Here is a tiny trained network, its code and every weight. The questions are about switching its units off for an input and a class, where a switched-off unit gives its printed mean instead of its output.

import numpy as np


def w(rows, s, z=0):
    codes = np.array(rows[::2]) - 128.0
    scale = np.full(codes.shape[1], s)
    scale[-1] = z or s
    return codes * scale


def norm(h):
    return h / np.sqrt((h * h).mean(-1, keepdims=True) + 1e-5)


def f(y):
    return y / 2 * (1 + np.tanh(0.7978845608 * (y + 0.044715 * y**3)))


def log_softmax(a):
    a = a - a.max(-1, keepdims=True)
    return a - np.log(np.exp(a).sum(-1, keepdims=True))


def net(x, mask):
    res = np.array(x, float).reshape(1, 8) / 4 @ E
    u = 0
    for l in range(4):
        y = f(norm(res) @ A[l][:, :-1].T + A[l][:, -1])
        res = res + np.where(mask[u : u + 4], y, B[l][:, -1]) @ B[l][:, :-1]
        u += 4
    return log_softmax(norm(res)[-1] @ U[:, :-1].T + U[:, -1])


A, B = {}, {}
E = w([
[128,112,98,106,129],'x0',
[139,156,172,144,161],'x1',
[122,104,82,121,114],'x2',
[158,86,103,245,159],'x3',
[92,199,51,133,42],'x4',
[1,59,149,191,86],'x5',
[128,110,103,108,133],'x6',
[124,142,182,141,106],'x7',
],0.0073)
A[0] = w([
[254,164,74,223,129,254],'0.n0',
[109,141,58,151,173,75],'0.n1',
[182,196,84,173,131,37],'0.n2',
[53,226,109,210,119,229],'0.n3',
],0.0078,0.0018)
B[0] = w([
[89,16,154,73,74,255],'0.n0',
[178,149,20,37,106,137],'0.n1',
[254,166,190,130,46,163],'0.n2',
[79,70,103,13,110,194],'0.n3',
],0.0064,0.0054)
A[1] = w([
[150,177,125,53,63,104],'1.n0',
[66,126,121,87,157,206],'1.n1',
[161,254,110,124,74,4],'1.n2',
[201,92,178,72,169,177],'1.n3',
],0.0096,0.0018)
B[1] = w([
[82,212,20,44,147,234],'1.n0',
[135,121,136,156,14,191],'1.n1',
[78,255,24,177,227,170],'1.n2',
[119,138,189,91,43,254],'1.n3',
],0.0099,0.0053)
A[2] = w([
[127,134,116,92,116,113],'2.n0',
[118,151,185,174,131,127],'2.n1',
[150,175,120,105,107,17],'2.n2',
[115,124,138,103,8,250],'2.n3',
],0.012,0.0023)
B[2] = w([
[93,186,254,197,66,150],'2.n0',
[92,72,77,99,96,137],'2.n1',
[57,225,108,115,199,143],'2.n2',
[229,88,154,185,85,245],'2.n3',
],0.0098,0.012)
A[3] = w([
[166,207,187,110,187,100],'3.n0',
[89,40,114,225,124,250],'3.n1',
[162,160,102,136,184,18],'3.n2',
[107,103,9,116,1,96],'3.n3',
],0.0085,0.0018)
B[3] = w([
[96,130,192,164,44,150],'3.n0',
[120,137,87,90,254,237],'3.n1',
[129,116,63,67,136,114],'3.n2',
[142,148,237,78,145,254],'3.n3',
],0.0095,0.0056)
U = w([
[173,178,151,119,69,46],'0',
[170,55,152,159,150,97],'1',
[78,165,49,160,244,255],'2',
],0.011,0.003)

Each question gives the input, the list of numbers given to net, and the class t.
The units are the neurons (one row each of A and B). Each row of codes is followed by its name. A weight is (code - 128) times the scale printed after its matrix; where a second scale follows, it is the last column's (A, B and U).
mask holds one flag per neuron, layer by layer. A switched-off neuron (its flag False) gives its mean, the last column of its row in B, instead of its output. The means were averaged over made-up inputs and are rounded, as every weight is.
A unit's drop is (log p(t) with every unit on - log p(t) with that unit switched off) / (log p(t) with every unit on - log p(t) with every unit switched off).
The circuit of an input: a set's keep is (log p(t) with only the set's units on - log p(t) with every unit switched off) / (log p(t) with every unit on - log p(t) with every unit switched off). Starting from the 12 units with the biggest drops (on a tie, the unit counted first), units are removed one at a time, each time the one whose removal leaves the highest keep (on an exact tie, the one counted first), for as long as the keep stays at least 0.8.
units of the circuit, in order: the units of the circuit, biggest drop first
unit that matters most: the unit with the biggest drop
top k neurons: the k neurons with the biggest drops, biggest first
top k neurons in layer l: the k neurons of layer l with the biggest drops, biggest first
drop of u: that unit's drop, to one decimal
input [-4,8,4,-4,0,3,-1,6], class 1: top 2 neurons	1.n0, 0.n2
input [-6,-6,-3,-4,3,0,3,-6], class 2: unit that matters most	0.n0
input [-4,-4,6,-4,6,-3,2,3], class 2: units of the circuit, in order	1.n2, 0.n0
input [-8,7,6,0,0,3,-8,5], class 1: top 2 neurons in layer 1	1.n2, 1.n3
input [6,-2,-1,8,-5,1,6,1], class 2: units of the circuit, in order	2.n3, 3.n1
input [1,-2,-5,-4,0,3,-3,-7], class 1: top 3 neurons	2.n3, 0.n2, 1.n2
input [5,0,-2,6,8,4,8,3], class 1: top 4 neurons	1.n0, 1.n3, 3.n1, 2.n3
input [-7,2,-5,-5,8,0,1,0], class 2: top 2 neurons	1.n2, 0.n0
input [-2,0,-7,2,5,5,0,-4], class 1: top 2 neurons in layer 1	1.n0, 1.n3
input [7,-5,-8,5,-4,4,-6,8], class 2: top 3 neurons	3.n1, 2.n3, 1.n3
input [5,-6,-5,8,-6,1,-5,-4], class 2: top 2 neurons	2.n3, 3.n1
input [-5,7,-6,8,-8,6,4,-3], class 2: drop of 3.n1	0.3
input [0,7,-1,5,-4,4,-5,8], class 2: drop of 0.n2	0.1
input [-7,2,2,5,5,4,5,-4], class 1: drop of 1.n1	0.0
input [5,1,-1,-3,7,-2,-1,6], class 2: units of the circuit, in order	1.n2
